Here is a tiny trained network, its code and every weight. The questions are about switching its units off for an input and a target symbol, where a switched-off unit gives its printed mean instead of its output.

import numpy as np


def w(rows, s, z=0):
    codes = np.array(rows[::2]) - 128.0
    scale = np.full(codes.shape[1], s)
    scale[-1] = z or s
    return codes * scale


def norm(h):
    return h / np.sqrt((h * h).mean(-1, keepdims=True) + 1e-5)


def f(y):
    return y / 2 * (1 + np.tanh(0.7978845608 * (y + 0.044715 * y**3)))


def softmax(a):
    e = np.exp(a - a.max(-1, keepdims=True))
    return e / e.sum(-1, keepdims=True)


def log_softmax(a):
    a = a - a.max(-1, keepdims=True)
    return a - np.log(np.exp(a).sum(-1, keepdims=True))


def net(x, mask):
    ids = ['ΓΔΞΠΨαεζηθλμστφω'.index(c) for c in x.split()]
    T = len(ids)
    res = E[ids] + P[:T]
    u = 0
    for l in range(2):
        r = norm(res)
        for j in range(2):
            rows = slice(2 * j, 2 * j + 2)
            q, k, v = (r @ M[l][rows].T for M in (Q, K, V))
            z = softmax(np.where(np.tri(T) > 0, q @ k.T / 2**0.5, -1e9)) @ v
            o = O[l][rows]
            res = res + np.where(mask[u + j], z, o[:, -1]) @ o[:, :-1]
        u += 2
        y = f(norm(res) @ A[l][:, :-1].T + A[l][:, -1])
        res = res + np.where(mask[u : u + 4], y, B[l][:, -1]) @ B[l][:, :-1]
        u += 4
    return log_softmax(norm(res)[-1] @ U[:, :-1].T + U[:, -1])


Q, K, V, O, A, B = {}, {}, {}, {}, {}, {}
E = w([
[109,174,205,156],'Γ',
[112,129,189,87],'Δ',
[171,117,126,86],'Ξ',
[141,169,116,140],'Π',
[83,98,111,47],'Ψ',
[119,176,105,162],'α',
[119,173,106,164],'ε',
[138,51,151,184],'ζ',
[135,108,134,178],'η',
[201,250,137,185],'θ',
[52,82,66,167],'λ',
[180,110,142,203],'μ',
[152,142,111,140],'σ',
[132,181,84,127],'τ',
[212,165,153,124],'φ',
[84,176,141,133],'ω',
],0.026)
P = w([
[237,40,60,136],'0',
[1,163,69,248],'1',
[47,152,73,211],'2',
[74,129,74,174],'3',
[48,135,86,143],'4',
[50,141,99,116],'5',
[49,151,100,106],'6',
[29,162,98,103],'7',
[38,129,118,83],'8',
[50,136,122,19],'9',
],0.0039)
Q[0] = w([
[154,126,6,113],'L0H1',
[129,182,175,137],'L0H1',
[162,196,128,74],'L0H2',
[67,116,98,78],'L0H2',
],0.022)
K[0] = w([
[247,204,29,165],'L0H1',
[74,130,138,33],'L0H1',
[150,235,184,98],'L0H2',
[37,134,151,94],'L0H2',
],0.016)
V[0] = w([
[190,244,44,151],'L0H1',
[213,142,178,180],'L0H1',
[186,157,24,66],'L0H2',
[119,58,45,136],'L0H2',
],0.011)
O[0] = w([
[40,202,179,217,254],'L0H1',
[128,128,254,156,169],'L0H1',
[39,225,140,175,130],'L0H2',
[111,93,179,208,31],'L0H2',
],0.009,0.0067)
A[0] = w([
[111,93,56,55,152],'L0N1',
[40,117,144,177,47],'L0N2',
[252,225,142,122,161],'L0N3',
[14,81,209,44,249],'L0N4',
],0.013,0.0017)
B[0] = w([
[87,201,92,96,182],'L0N1',
[150,140,160,47,222],'L0N2',
[74,201,247,167,253],'L0N3',
[24,152,25,57,180],'L0N4',
],0.013,0.0066)
Q[1] = w([
[209,209,98,26],'L1H1',
[240,94,97,135],'L1H1',
[162,123,146,107],'L1H2',
[8,14,143,218],'L1H2',
],0.017)
K[1] = w([
[63,96,94,51],'L1H1',
[116,59,91,139],'L1H1',
[104,144,105,114],'L1H2',
[251,141,176,119],'L1H2',
],0.027)
V[1] = w([
[226,225,155,52],'L1H1',
[172,52,170,105],'L1H1',
[56,8,163,165],'L1H2',
[59,151,89,160],'L1H2',
],0.015)
O[1] = w([
[114,113,158,4,237],'L1H1',
[160,114,190,130,1],'L1H1',
[115,135,160,56,74],'L1H2',
[118,87,176,136,218],'L1H2',
],0.015,0.0079)
A[1] = w([
[144,120,252,58,161],'L1N1',
[123,207,158,204,250],'L1N2',
[170,144,62,94,64],'L1N3',
[141,40,36,96,227],'L1N4',
],0.015,0.0024)
B[1] = w([
[127,57,28,152,210],'L1N1',
[175,41,104,82,252],'L1N2',
[166,205,234,193,131],'L1N3',
[249,64,177,194,153],'L1N4',
],0.014,0.011)
U = w([
[147,44,108,170,254],'Γ',
[212,82,104,27,194],'Δ',
[117,118,107,117,71],'Ξ',
[50,113,100,176,125],'Π',
[175,213,61,117,162],'Ψ',
[87,100,74,137,65],'α',
[107,113,68,122,94],'ε',
[75,106,110,162,79],'ζ',
[90,75,75,121,52],'η',
[73,217,213,186,158],'θ',
[91,151,176,71,160],'λ',
[107,113,108,116,48],'μ',
[112,128,52,153,102],'σ',
[80,99,123,102,63],'τ',
[75,59,251,127,98],'φ',
[85,187,13,205,78],'ω',
],0.015,0.0075)

Each question gives the input, a string of symbols that net reads in full, and the target symbol t.
The units are the heads (2 rows each of Q, K, V and O) and the neurons (one row each of A and B). Each row of codes is followed by its name. A weight is (code - 128) times the scale printed after its matrix; where a second scale follows, it is the last column's (O, A, B and U).
mask holds one flag per unit, layer by layer, with each layer's heads first. A switched-off unit (its flag False) gives its mean, the last column of its rows in O or B, instead of its output. The means were averaged over made-up inputs and are rounded, as every weight is.
A unit's drop is (log p(t) with every unit on - log p(t) with that unit switched off) / (log p(t) with every unit on - log p(t) with every unit switched off).
The circuit of an input: a set's keep is (log p(t) with only the set's units on - log p(t) with every unit switched off) / (log p(t) with every unit on - log p(t) with every unit switched off). Starting from all 12 units, units are removed one at a time, each time the one whose removal leaves the highest keep (on an exact tie, the one counted first), for as long as the keep stays at least 0.8.
circuit, biggest first: the units of the circuit, biggest drop first
most important unit: the unit with the biggest drop
k most important neurons: the k neurons with the biggest drops, biggest first
which heads matter: for each layer, one digit per head in row order, 1 if its drop is at least 0.15 and else 0, layers parted by /
drop of u: that unit's drop, to one decimal
input Π λ τ, target θ: most important unit => L0H1
input Δ η ζ ε μ ω, target Δ: which heads matter => 11 / 10
input Π σ ω μ θ, target θ: 2 most important neurons => [L0N3; L1N1]
input Ψ Δ θ ζ ω φ ω η, target Γ: which heads matter => 01 / 00
input η Δ θ θ, target Δ: 2 most important neurons => [L0N3; L1N2]
input Π θ α, target θ: which heads matter => 11 / 00
input μ Ψ η ζ ω, target Ψ: which heads matter => 10 / 00
input σ θ α λ Ψ η φ, target Ψ: which heads matter => 10 / 10
input Π Π ε, target θ: which heads matter => 11 / 00
input Ψ α τ, target ω: which heads matter => 10 / 10
input Π α ε ω, target ω: which heads matter => 10 / 11
input φ ζ θ θ φ φ Γ Ψ τ ω, target Ψ: which heads matter => 10 / 10
input Γ η ω ε, target Δ: circuit, biggest first => [L0N4; L1N2]
input τ Ξ η Γ Ξ Γ λ θ, target λ: circuit, biggest first => [L1H2]
input ζ θ α ε ζ ω φ, target φ: 2 most important neurons => [L0N3; L1N2]
input Π α μ α, target θ: which heads matter => 11 / 10
input τ Δ α, target ω: which heads matter => 11 / 11
input Γ Γ ω, target ω: 2 most important neurons => [L0N3; L0N2]
input Δ Π θ, target Δ: which heads matter => 10 / 00
input σ ζ θ, target θ: 2 most important neurons => [L0N3; L0N2]
input Γ Δ θ α Δ, target Δ: which heads matter => 10 / 00
input α ω Π τ Ψ ε Ψ λ Δ ω, target Δ: which heads matter => 11 / 01
input θ θ Ψ θ α ε ε ω Δ, target Δ: 2 most important neurons => [L1N4; L0N3]
input λ θ α θ μ ζ Π θ θ, target λ: which heads matter => 01 / 01
input ω Γ Γ λ φ θ μ Γ α η, target Γ: 2 most important neurons => [L1N2; L0N2]
input Π Ψ α Π, target θ: 2 most important neurons => [L1N1; L0N2]
input μ λ φ φ Π φ, target λ: 2 most important neurons => [L0N3; L1N2]
input λ Π μ τ φ, target λ: drop of L1H1 => 0.2
input ζ τ ζ Ψ θ α Ξ φ, target Ψ: drop of L0N4 => 0.1
